Here is a tiny trained network, its code and every weight. The questions are about switching its units off for an input and a class, where a switched-off unit gives its printed mean instead of its output.

import numpy as np


def w(rows, s, z=0):
    codes = np.array(rows[::2]) - 128.0
    scale = np.full(codes.shape[1], s)
    scale[-1] = z or s
    return codes * scale


def f(y):
    return np.maximum(y, 0)


def log_softmax(a):
    a = a - a.max(-1, keepdims=True)
    return a - np.log(np.exp(a).sum(-1, keepdims=True))


def net(x, mask):
    res = np.array(x, float).reshape(1, 3) / 4 @ E
    y = f(res @ A[0][:, :-1].T + A[0][:, -1])
    res = res + np.where(mask, y, B[0][:, -1]) @ B[0][:, :-1]
    return log_softmax(res[-1] @ U[:, :-1].T + U[:, -1])


A, B = {}, {}
E = w([
[108,87,2,144,7],'x0',
[16,56,89,173,177],'x1',
[148,41,168,19,131],'x2',
],0.0091)
A[0] = w([
[179,115,181,81,133,133],'neuron 1',
[105,141,211,173,157,132],'neuron 2',
[170,181,151,203,140,2],'neuron 3',
[91,97,78,172,134,114],'neuron 4',
[194,126,152,66,147,138],'neuron 5',
[188,122,163,81,201,130],'neuron 6',
[151,129,90,100,2,114],'neuron 7',
[141,163,121,153,145,65],'neuron 8',
[94,123,80,216,132,109],'neuron 9',
[193,201,123,137,89,150],'neuron 10',
[88,192,145,65,160,94],'neuron 11',
[165,87,142,124,131,153],'neuron 12',
[127,235,120,192,138,137],'neuron 13',
[166,117,170,80,124,150],'neuron 14',
[91,189,145,117,238,196],'neuron 15',
[120,133,118,184,89,95],'neuron 16',
[105,83,102,202,112,118],'neuron 17',
[89,150,120,139,106,115],'neuron 18',
[118,122,182,199,170,28],'neuron 19',
[112,129,121,106,79,174],'neuron 20',
[117,157,81,179,100,81],'neuron 21',
[184,158,110,131,98,211],'neuron 22',
[163,75,202,130,156,117],'neuron 23',
[133,28,121,57,129,51],'neuron 24',
[186,210,135,118,53,86],'neuron 25',
],0.0098,0.0069)
B[0] = w([
[136,170,191,161,55,192],'neuron 1',
[73,57,75,76,198,193],'neuron 2',
[110,93,219,35,66,158],'neuron 3',
[201,146,129,172,140,204],'neuron 4',
[164,141,193,135,63,194],'neuron 5',
[157,144,173,174,80,203],'neuron 6',
[65,87,99,74,197,254],'neuron 7',
[126,119,194,81,53,142],'neuron 8',
[182,145,139,185,116,221],'neuron 9',
[66,56,119,116,185,210],'neuron 10',
[178,161,82,175,143,157],'neuron 11',
[146,102,164,143,79,166],'neuron 12',
[46,74,129,82,227,229],'neuron 13',
[101,149,172,192,45,189],'neuron 14',
[72,100,131,48,153,237],'neuron 15',
[151,129,149,170,117,177],'neuron 16',
[173,192,134,186,119,205],'neuron 17',
[153,141,131,136,118,160],'neuron 18',
[144,118,13,186,220,158],'neuron 19',
[125,117,111,165,157,197],'neuron 20',
[182,152,113,168,95,195],'neuron 21',
[122,120,211,94,97,219],'neuron 22',
[118,139,170,153,77,183],'neuron 23',
[68,39,23,79,215,196],'neuron 24',
[98,23,52,120,254,202],'neuron 25',
],0.0072,0.0088)
U = w([
[53,136,139,11,132,239],'0',
[79,135,65,95,192,173],'1',
[191,235,148,160,52,2],'2',
],0.012,0.00099)

Each question gives the input, the list of numbers given to net, and the class t.
The units are the neurons (one row each of A and B). Each row of codes is followed by its name. A weight is (code - 128) times the scale printed after its matrix; where a second scale follows, it is the last column's (A, B and U).
mask holds one flag per neuron, in row order. A switched-off neuron (its flag False) gives its mean, the last column of its row in B, instead of its output. The means were averaged over made-up inputs and are rounded, as every weight is.
A unit's drop is (log p(t) with every unit on - log p(t) with that unit switched off) / (log p(t) with every unit on - log p(t) with every unit switched off).
The circuit of an input: a set's keep is (log p(t) with only the set's units on - log p(t) with every unit switched off) / (log p(t) with every unit on - log p(t) with every unit switched off). Starting from the 12 units with the biggest drops (on a tie, the unit counted first), units are removed one at a time, each time the one whose removal leaves the highest keep (on an exact tie, the one counted first), for as long as the keep stays at least 0.8.
circuit, biggest first: the units of the circuit, biggest drop first
top k neurons: the k neurons with the biggest drops, biggest first
drop of u: that unit's drop, to one decimal
input [2,-7,-7], class 1: top 2 neurons => neuron 25; neuron 15
input [-7,-1,-6], class 0: circuit, biggest first => neuron 3
input [-8,-8,1], class 2: top 4 neurons => neuron 6; neuron 1; neuron 5; neuron 14
input [-1,-7,-5], class 0: top 2 neurons => neuron 3; neuron 22
input [1,-7,-7], class 1: top 2 neurons => neuron 25; neuron 15
input [-7,0,-5], class 0: top 2 neurons => neuron 3; neuron 15
input [5,-8,-5], class 1: drop of neuron 25 => 0.5
input [7,-7,-3], class 1: drop of neuron 25 => 0.3
input [-5,0,4], class 2: drop of neuron 6 => 0.2
input [1,5,-1], class 2: drop of neuron 7 => 0.2
